183	-250	-254	-17	167	-24	360	-242	-39	25	-45	231	-45	-165	-142	-26	-141	-99	-119	-91	-236	-68	103	31	122	443	185	53	-60	5	-141	242	170	0	-187	183 -> G > J227
120	5	-28	60	443	-14	128	-258	-34	128	-191	151	-39	-35	-94	-35	-214	144	-362	-93	-64	-146	-241	79	-3	352	172	32	-86	-74	-50	150	183	89	45	17 -> B > J748
141	-239	-41	-25	343	133	50	-281	-100	4	-163	320	-112	-65	-250	73	90	-158	-131	-41	-158	-126	45	-18	49	411	88	147	-77	-46	53	280	167	-52	-211	136 -> G > J227
140	-178	-185	-2	272	136	98	-138	57	28	-12	198	-54	-19	-142	-26	-10	14	-78	-36	-137	-161	279	105	66	251	138	92	0	-40	-85	74	192	-22	-181	54 -> G > J945
141	-57	-248	-44	401	56	76	-154	19	-36	-49	232	-93	-144	-104	164	-10	-24	-251	-43	-77	-119	115	58	28	280	46	73	-65	-114	-6	72	58	107	-352	-33 -> G > J858
122	-47	116	96	339	9	79	-566	5	254	-219	339	31	-47	-131	-73	-25	-90	-328	-52	10	-112	-459	58	30	304	98	-13	-254	-149	-52	157	237	79	38	74 -> B > J316
-39	-56	-6	38	200	-76	17	-201	-12	125	-87	-143	77	-24	-68	-34	-127	-31	-286	17	55	-47	-53	40	-54	-27	86	10	-191	-110	-57	18	83	22	57	-40 -> B > J545
288	-165	-162	-33	377	123	25	-299	-107	-1	50	312	-62	-169	-162	73	-73	68	-254	-3	-201	-95	20	53	159	368	110	74	-185	-45	-33	219	191	68	-210	100 -> G > J858
129	34	76	117	367	-79	61	-454	-86	217	-225	109	22	-62	-201	-98	-153	-33	-308	-90	-95	-136	-421	-14	-37	247	157	5	-363	-117	-95	194	263	-12	74	70 -> B > J316
82	40	102	38	322	-90	84	-386	-16	150	-222	99	43	30	-106	-84	-160	-94	-325	-43	43	-117	-462	32	-48	322	78	-52	-213	-307	-48	194	97	111	115	50 -> B > J316
159	-281	-322	-69	278	3	177	-249	-80	67	-73	194	-18	-126	-117	-57	0	-24	-199	-94	-235	-84	250	-79	21	371	189	104	-290	-114	-70	-19	136	45	-169	71 -> G > J227
58	20	-171	-74	206	79	-50	-94	27	-38	34	115	-101	-75	-120	65	81	25	-78	-20	-89	-74	159	23	101	181	-16	54	-75	-15	20	114	17	4	-316	74 -> G > J227
120	-119	-63	46	312	-82	491	-308	-100	169	-197	132	21	-107	-148	-41	-160	-67	-373	-69	-117	-117	-118	34	24	417	27	77	-187	-33	-108	80	203	94	-50	54 -> B > J545
112	-66	-11	88	389	-55	114	-403	-154	119	-231	147	23	-20	-131	-66	-194	-27	-395	-120	67	-166	-291	-48	-14	263	26	-4	-258	-113	-36	208	235	2	-15	25 -> B > J316
202	-132	-86	16	134	161	-256	-215	33	-22	35	197	-100	-38	-102	79	137	65	-46	-22	26	7	12	67	146	99	-35	134	-25	-5	52	269	140	-46	-120	-61 -> G > J858
198	-229	-240	-123	290	-136	105	123	-41	1	-63	74	-80	-176	-151	79	94	-13	-138	-32	-164	-92	400	60	74	202	164	164	43	-15	-127	74	143	-17	-291	56 -> G > J945
129	-68	-78	-3	389	-6	19	-295	-2	29	-90	275	-84	-102	-91	28	1	-74	-186	-40	-65	-16	-61	-30	119	385	-37	77	-97	28	5	175	73	54	-271	114 -> G > J858
140	-187	-418	-46	349	67	159	-165	-56	-18	-43	274	-109	-117	-167	73	2	-14	-161	-80	-183	-54	206	14	141	436	133	149	-44	-56	-31	199	174	19	-414	214 -> G > J945
142	89	-53	147	413	-122	100	-220	-15	130	-255	322	-35	-41	24	15	-222	-123	-445	-272	-40	-125	-264	15	-8	376	87	-34	-208	-243	-48	133	88	91	-40	30 -> B > J748
164	-89	-54	103	387	-36	98	-370	-36	122	-226	17	-30	-16	-131	104	-202	-17	-444	-47	-10	-65	-116	13	27	178	160	15	-111	-45	-108	139	254	71	-16	-24 -> B > J316
149	1	-48	83	412	-209	225	-337	-103	186	-183	201	19	-102	-82	-142	-297	-177	-717	-138	-174	-219	-243	69	-64	370	227	-64	-190	-176	-122	35	236	85	22	94 -> B > J545
7	4	83	53	108	-23	2	-242	-90	158	-101	36	83	78	-78	-66	-157	-51	-136	-6	10	-159	-283	45	-20	237	69	-204	-143	-47	28	0	139	16	110	-34 -> B > J748
128	44	46	-30	328	-76	158	-365	-138	159	-332	115	109	-60	-15	-70	-210	-74	-356	-130	7	-1	-369	-16	-28	327	121	-337	-281	-303	17	149	84	81	40	87 -> B > J316
223	-79	-147	37	413	52	84	-218	-7	45	-12	220	-52	-61	-99	42	73	-36	-197	-37	-132	-171	38	60	128	356	134	109	-84	-58	26	112	46	40	-270	123 -> G > J227
196	-151	-190	133	355	51	78	-116	-90	-34	-76	302	-10	-125	-150	4	6	-84	-179	-130	-119	0	-35	126	31	412	107	41	-144	-70	-47	126	125	149	-317	117 -> G > J227
107	-56	-23	-19	336	-119	158	-422	-24	373	-203	57	-54	-90	-149	-153	-320	-33	-439	-94	26	-142	-111	26	-18	263	175	-64	-409	-160	-61	91	316	114	117	47 -> B > J316
220	-176	-329	-4	607	-120	300	-243	-150	58	-151	380	-37	-356	-192	49	-166	-175	-427	-95	-283	-192	150	114	38	518	132	135	-143	-208	-68	152	11	157	-377	188 -> G > J227
174	-155	-223	-23	260	15	19	-300	-113	39	-78	277	-67	-72	-93	24	15	-10	72	-51	-143	-90	53	122	148	390	80	124	-122	-51	-109	232	144	-17	-209	41 -> G > J227
115	-17	68	89	378	-103	80	-490	14	186	-379	177	42	-60	11	-20	-250	-62	-327	-150	-54	-105	-459	54	44	337	105	-50	-274	-136	-160	183	210	163	131	123 -> B > J748
156	-141	-159	33	233	-73	-67	-203	-13	-33	115	139	-100	-71	-144	95	133	88	-47	-14	2	-28	167	-25	-36	175	520	93	-76	-88	57	216	116	-6	-184	93 -> G > J945
62	-21	-54	56	276	-103	172	-275	-64	84	-254	190	24	-75	-99	-44	-118	-28	-382	-110	-113	-53	-106	81	-11	288	171	-21	-228	-208	-112	56	107	75	-24	49 -> B > J545
235	-202	-277	28	335	-62	101	-253	-114	59	-206	329	-65	-154	-107	21	-122	-105	-181	-68	-305	-158	8	72	-11	481	129	53	-69	-85	54	187	95	82	-212	77 -> G > J945
163	-335	-156	-43	231	76	37	-253	-85	-64	-120	327	-195	-126	-2	88	90	-82	-100	12	-257	-127	43	-14	146	432	162	177	-13	36	-61	204	187	-28	-206	91 -> G > J227
32	-54	-95	55	251	-104	138	-311	-81	184	-151	64	84	-47	-18	-227	-191	-14	-306	-82	-140	-66	-127	35	-48	229	157	5	-222	-120	-59	71	184	31	42	24 -> B > J545
195	-225	-147	-27	339	114	116	-249	-68	34	-103	186	-26	-117	-47	-22	0	-78	-137	-5	-183	-84	92	23	47	354	93	220	6	-12	-2	171	135	-6	-137	86 -> G > J945
88	-238	-233	-52	253	20	89	-239	-47	11	-118	232	-30	-46	-79	8	-63	-34	-247	-33	-141	-35	67	30	52	383	124	89	-83	20	-42	139	7	-18	-161	118 -> G > J858
123	-60	123	188	380	-47	44	-393	-36	184	-232	100	66	34	-73	-126	-205	-94	-443	-102	-10	72	-309	72	-3	286	145	86	-231	-147	-10	110	229	2	4	22 -> B > J316
264	-144	-202	-18	429	70	113	-294	-64	-99	-143	296	-100	-162	-151	-21	-152	-142	-221	-89	-192	-166	123	97	79	480	134	136	-101	-95	-99	211	160	107	-367	148 -> G > J945
96	-30	49	41	420	-171	124	-362	48	211	-229	157	4	-117	-33	-74	-247	-123	-398	-79	-48	-149	-407	48	-48	408	134	-23	-241	-192	-62	181	-96	-216	7	-101 -> B > J316
82	22	145	-9	316	-117	57	-424	-123	154	-262	128	16	-1	-77	-100	-292	-46	-488	-103	-83	-172	-494	-3	-53	422	133	-110	-181	-187	-62	70	151	116	61	28 -> B > J748
189	-259	-340	-59	361	207	3	-284	-24	44	7	221	-134	-90	-133	83	131	79	-196	-64	-57	-50	295	67	178	309	78	192	-92	-67	11	321	235	-8	-365	41 -> G > J945
154	-47	-230	-8	344	40	143	-151	-43	20	-73	289	-118	-70	-140	-5	17	-47	-212	-29	-199	-132	55	-17	93	380	-19	119	75	-38	-101	188	141	80	-244	83 -> G > J227
49	-37	44	52	455	-47	36	-421	4	151	-211	109	67	-96	-117	-55	-161	-34	-362	-103	-61	-108	-370	73	-104	334	99	-1	-268	-177	-83	107	314	33	76	56 -> B > J316
49	-91	-20	86	277	-136	123	-356	-59	146	-227	67	-58	-35	-74	-130	-141	-75	-358	-77	19	-64	-221	45	-103	218	138	-120	-167	-231	-90	44	180	43	168	-17 -> B > J545
259	-177	-261	-17	397	152	109	-255	125	33	-36	245	-111	-140	-132	99	18	81	-224	-34	-177	-91	257	78	101	289	98	176	-5	-48	-41	90	179	8	-252	88 -> G > J945
141	-150	-166	-52	378	-140	316	-286	-215	164	-218	184	70	-324	-172	-168	-144	-88	-342	-83	-216	-203	42	56	-14	464	222	-23	-104	-98	-119	-57	152	134	-215	116 -> B > J545
278	-169	-189	-65	344	31	92	-280	-44	33	-193	331	-105	-142	-104	70	12	-123	-236	-242	-286	-250	0	59	116	564	76	97	-140	-115	-6	115	103	71	-303	103 -> G > J858
106	-151	-272	21	487	-32	213	-207	-37	53	-167	333	-69	296	-159	-11	-127	-222	-341	-4	-242	-156	139	58	72	585	190	139	-144	-75	-43	149	119	87	-174	82 -> G > J227
239	-157	-219	-11	241	40	38	-187	-87	55	-94	200	-88	-99	-149	44	47	-27	-85	-52	-175	-38	193	71	86	283	78	105	-39	-30	19	215	130	45	-223	83 -> G > J945
131	-127	-132	-17	261	34	3	-215	-7	10	-81	220	-29	-44	-222	15	16	-190	-46	-4	-70	-40	-32	0	113	327	87	114	-79	-11	-33	142	124	-42	-192	71 -> G > J227
50	-27	-7	25	350	-104	149	-217	-88	255	-192	63	24	-146	-83	-48	-187	-58	-330	-131	-1	-94	-167	114	11	90	107	-15	-209	-168	-6	64	187	43	44	59 -> B > J545
413	-178	-137	14	186	-53	42	-86	182	-24	3	91	-95	-98	-106	72	95	-3	-76	-51	-127	-182	115	16	79	236	46	160	-11	-4	2	140	118	129	-167	22 -> G > J227
139	-107	16	-13	440	-68	110	-520	-94	94	-230	268	13	-31	-118	-100	-217	-95	-431	-212	-73	-109	-207	93	-32	382	121	-31	-252	-151	-73	219	364	110	13	71 -> B > J316
291	-204	-174	-8	345	105	-1	-285	-62	21	-80	280	-69	-81	-141	5	36	111	-16	-50	-119	-98	-165	64	120	401	13	156	-111	-66	7	253	145	11	-167	124 -> G > J858
202	-152	-255	-26	520	149	161	-331	83	44	-105	252	-68	-123	-132	155	-16	26	-305	-112	-155	-134	326	111	141	443	105	100	-112	-136	16	125	191	70	-302	86 -> G > J945
54	3	-38	4	406	-82	220	-325	-70	277	-237	31	78	-96	-130	-239	-360	-75	-459	-63	-65	-79	-243	37	-34	322	125	-19	-235	-144	-123	-75	67	112	34	-84 -> B > J748
175	-174	-220	-63	248	48	57	-137	-102	14	-102	132	-90	-85	-26	55	85	42	10	-52	-197	-5	404	30	47	169	60	96	-270	-18	17	63	192	49	-166	139 -> G > J945
185	-134	-159	-15	286	28	30	-244	-63	-33	-78	267	-143	-97	-141	-99	12	-84	-165	-3	-181	-66	-45	19	114	341	35	175	-7	-34	-8	174	64	-1	-358	85 -> G > J858

-19	-119	230	-79	44	-72	22	155	-24	-265	55	250	-200	46	50	55	-35	103	-68	-67	-82	173	35	-277	-135	10	235	21	12	197	-40	-81	-119	13	-132	10 -> J136 > E
-98	-60	202	-118	130	-332	335	45	-30	-295	13	-118	-373	-86	-18	-31	-37	342	-174	34	13	563	53	-167	-159	63	256	107	-3	569	-118	-9	-187	-12	-277	-77 -> J136 > X
18	-172	184	-64	-10	-17	-93	135	-5	-116	47	203	-168	4	26	29	-7	100	-50	-107	11	264	115	-129	-116	33	166	8	-6	99	-41	-148	-85	35	43	-1 -> J136 > E
96	-134	-164	-44	-34	192	49	65	-20	-198	89	274	-240	20	112	-4	-56	64	-88	9	19	36	176	-103	-78	21	135	88	8	43	-5	-266	-55	36	-82	-38 -> J136 > F
7	-168	73	-89	35	101	-69	189	16	-128	89	4	-187	51	78	0	-109	77	-68	-109	81	265	136	-177	-65	30	252	-37	-6	90	-30	-177	-24	20	220	-16 -> J136 > X
-127	54	-60	52	114	13	110	168	-22	-259	57	179	90	188	201	102	-157	-97	-13	96	-332	-280	-193	-529	0	38	147	-84	-35	125	23	51	-48	23	-110	98 -> J812 > A
-163	239	-71	6	31	-391	259	99	8	-156	-119	49	66	102	125	28	-136	4	12	182	-132	180	-26	-619	31	32	134	92	-34	337	37	112	-54	-45	-25	-73 -> J812 > A
84	-286	-76	-105	24	355	-183	169	3	-133	136	21	-229	79	136	-47	-167	129	-97	-125	44	157	172	-108	-44	18	194	-36	-4	-39	19	-301	-40	41	286	-6 -> J136 > F
-103	82	-30	-73	17	-217	250	138	11	-149	-42	-76	-90	66	117	-3	-163	123	-35	102	-52	313	71	-489	10	-11	172	79	-31	335	-26	-20	-39	-42	107	-72 -> J812 > T
-160	188	55	-4	55	-300	120	167	0	-189	-91	122	84	149	119	53	-94	-20	20	70	-163	63	-110	-564	-27	51	152	19	-18	318	-30	132	-67	-27	-68	22 -> J812 > N
-109	101	-77	-8	115	-145	303	18	-42	-169	-19	-96	-69	44	118	-11	-152	80	-26	114	-119	68	-82	-297	19	34	99	21	-14	294	-6	48	-44	-44	-63	-13 -> J812 > N
-127	188	-237	29	71	-154	314	93	-23	-235	-82	131	-47	112	188	37	-192	-3	-55	178	-163	-54	-17	-576	28	50	190	100	-27	273	57	-20	-40	-66	-129	-25 -> J812 > A
-15	-185	198	-71	38	-38	48	121	-21	-211	62	149	-202	14	18	22	-19	154	-71	-72	-37	291	47	-149	-86	41	189	24	-8	194	-48	-83	-115	45	-77	-14 -> J136 > E
-61	96	30	-50	-19	-214	21	119	26	-54	-54	55	5	60	47	8	-88	42	-3	34	8	245	111	-369	7	35	126	75	-32	173	-20	-44	-21	-26	111	-42 -> J812 > N
-111	137	-50	8	41	-211	211	95	-31	-224	-46	198	21	92	128	61	-99	-25	-1	118	-193	-28	-84	-477	8	58	129	53	-16	242	-22	42	-65	-20	-163	-9 -> J812 > N
-115	77	27	28	12	-132	35	159	24	-122	-66	60	144	168	140	33	-141	-65	29	68	-224	2	-102	-517	12	19	71	-33	49	131	7	83	-11	25	102	30 -> J812 > N
58	-122	-29	-126	1	-77	204	7	-4	-69	25	-71	-358	-99	-32	-70	-17	214	-116	9	228	476	244	83	-75	39	132	156	-13	276	-93	-191	-59	-28	3	-96 -> J136 > F
-90	117	-96	-30	37	-24	18	166	20	-123	-22	24	31	150	155	12	-158	-8	-3	30	-28	35	30	-484	12	32	175	8	-49	113	23	-2	-20	-33	202	-55 -> J812 > A
-45	-197	191	-113	55	-114	224	159	1	-234	64	-31	-215	-18	40	10	-132	243	-98	4	-119	457	11	-315	-103	30	215	57	-8	345	-66	-145	-115	35	-18	-33 -> J136 > X
13	-224	119	-89	-66	123	-55	150	23	-147	79	-1	-123	31	76	17	-148	100	-66	-67	-45	238	65	-200	-58	10	163	-44	-11	44	-22	-175	-16	68	167	-1 -> J136 > X
-91	192	-191	-22	16	-143	134	137	23	-77	-77	-46	54	147	160	-10	-189	-31	-2	140	-22	79	65	-554	77	29	92	42	-14	168	-14	-1	42	-64	231	-61 -> J812 > A
-147	142	-69	29	110	-178	213	108	-10	-194	-37	-9	82	114	144	16	-179	-24	8	151	-232	-11	-130	-534	49	38	103	18	-34	260	33	89	-11	-25	-26	18 -> J812 > A
-85	136	-154	1	62	-74	73	142	-9	-211	-45	285	-11	156	161	54	-90	-72	-18	82	-77	-90	1	-473	5	59	175	12	-9	148	10	-25	-54	-27	-70	33 -> J812 > T
-11	-54	110	-76	18	-178	56	173	-9	-265	15	350	-219	56	34	47	32	110	-68	-15	-23	219	87	-339	-144	87	264	89	-3	291	-40	-104	-132	8	-108	-7 -> J136 > E
66	-166	-111	-77	43	165	123	17	-40	-204	77	160	-303	-31	55	-14	-30	91	-129	-68	46	92	116	2	-96	35	160	77	26	123	-17	-228	-92	10	-112	-15 -> J136 > F
-108	156	-128	35	84	-174	161	81	-3	-150	-60	74	0	108	104	39	-111	-26	-30	111	-87	-47	-52	-382	11	60	94	48	-14	219	-18	42	-46	-20	-87	-26 -> J812 > A
-86	38	-46	-54	50	-104	139	114	51	-77	-33	-201	20	77	131	-19	-204	62	0	51	-108	179	-1	-410	54	28	107	2	-25	206	-16	16	15	-27	224	-46 -> J812 > N
8	-90	-28	-73	12	30	-9	194	4	-188	40	234	-191	93	124	26	-83	113	-66	-37	25	157	182	-321	-116	49	205	42	64	103	-28	-201	-59	15	108	-43 -> J136 > E
74	-168	-124	-65	15	243	-33	96	-24	-185	106	243	-300	37	119	25	-30	4	-99	-87	56	2	162	-38	-87	38	223	60	0	18	-20	-285	-67	57	-37	-1 -> J136 > F
-120	206	-5	-56	-12	-327	119	94	36	-19	-129	-110	-7	69	16	-29	-79	29	2	57	136	216	90	-345	18	50	99	68	-11	289	7	72	6	-42	120	-82 -> J812 > N
-77	170	-105	-16	30	-221	121	109	-10	-146	-79	162	-30	95	97	-28	-166	-13	-9	98	24	20	35	-424	-19	51	151	96	-11	216	-8	52	-55	-48	-71	17 -> J812 > T
-133	298	-237	27	37	-348	335	99	-34	-266	-97	325	-97	102	130	19	-98	-4	-48	222	5	27	40	-502	-39	92	118	183	-3	400	-34	-13	-103	-58	-311	-29 -> J812 > T
-36	-91	73	-76	69	-30	127	70	-11	-162	44	79	-221	24	50	1	-86	98	-113	-74	3	266	56	-222	-170	48	203	5	-7	261	-46	-100	-103	20	-28	-32 -> J136 > F
-11	-131	170	-34	26	-13	-14	143	13	-184	78	211	-156	29	16	49	1	99	-60	-70	-35	194	64	-150	-97	25	163	40	5	85	-28	-66	-85	42	-63	-18 -> J136 > E
-14	-74	104	-66	8	-94	31	139	-44	-242	54	434	-212	16	10	51	47	87	-70	-65	16	194	85	-167	-152	49	207	93	-7	149	-72	-131	-138	17	-212	-3 -> J136 > E
-67	-25	96	-41	96	-84	88	107	-60	-221	-1	-56	-211	45	23	1	-62	134	-100	-60	58	281	29	-169	-116	48	242	-17	-126	271	-43	-29	-93	-17	-58	-24 -> J136 > E
9	-178	185	-87	3	-36	-136	150	8	-147	84	141	-158	9	-1	16	19	116	-42	-113	28	233	87	-52	-121	15	178	8	5	86	-47	-122	-101	42	-16	-29 -> J136 > X
-8	179	-253	-43	15	-25	16	135	40	10	-59	-63	39	155	166	-29	-173	-57	20	71	47	18	117	-436	49	53	144	20	-36	66	28	-5	72	-80	369	-32 -> J812 > A
-124	85	-64	-2	11	-171	178	192	18	-143	-81	35	84	142	178	25	-244	-10	-28	146	-224	134	32	-635	61	49	147	41	-41	225	-28	14	4	-38	151	-26 -> J812 > N
-168	244	-57	-47	27	-415	304	74	29	-81	-137	-251	-95	-68	45	-52	-125	178	-48	131	119	461	97	-443	33	79	151	152	-31	479	-73	95	-12	-105	105	-94 -> J812 > A
-105	196	-278	-31	76	-177	301	82	-23	-180	-53	-28	-124	105	179	-7	-194	53	-77	153	12	81	72	-459	28	74	181	86	-88	331	-10	-31	-28	-73	-1	-57 -> J812 > A
-127	183	-181	-20	38	-70	139	173	22	-163	-62	-12	43	218	199	25	-218	-26	-10	108	-75	27	119	-609	24	67	173	13	0	201	27	5	1	-29	167	-13 -> J812 > A
-44	92	-189	-41	22	-37	141	68	-1	-100	-27	19	-55	110	153	-7	-137	92	-68	105	-10	19	87	-353	17	37	126	60	-21	173	20	-77	-25	-45	103	-46 -> J812 > T
-96	131	-163	-31	45	-173	168	172	-5	-253	-14	311	-93	125	172	30	-121	11	-55	93	-57	39	64	-545	-35	67	228	86	-18	271	6	-79	-83	-34	-78	-10 -> J812 > T
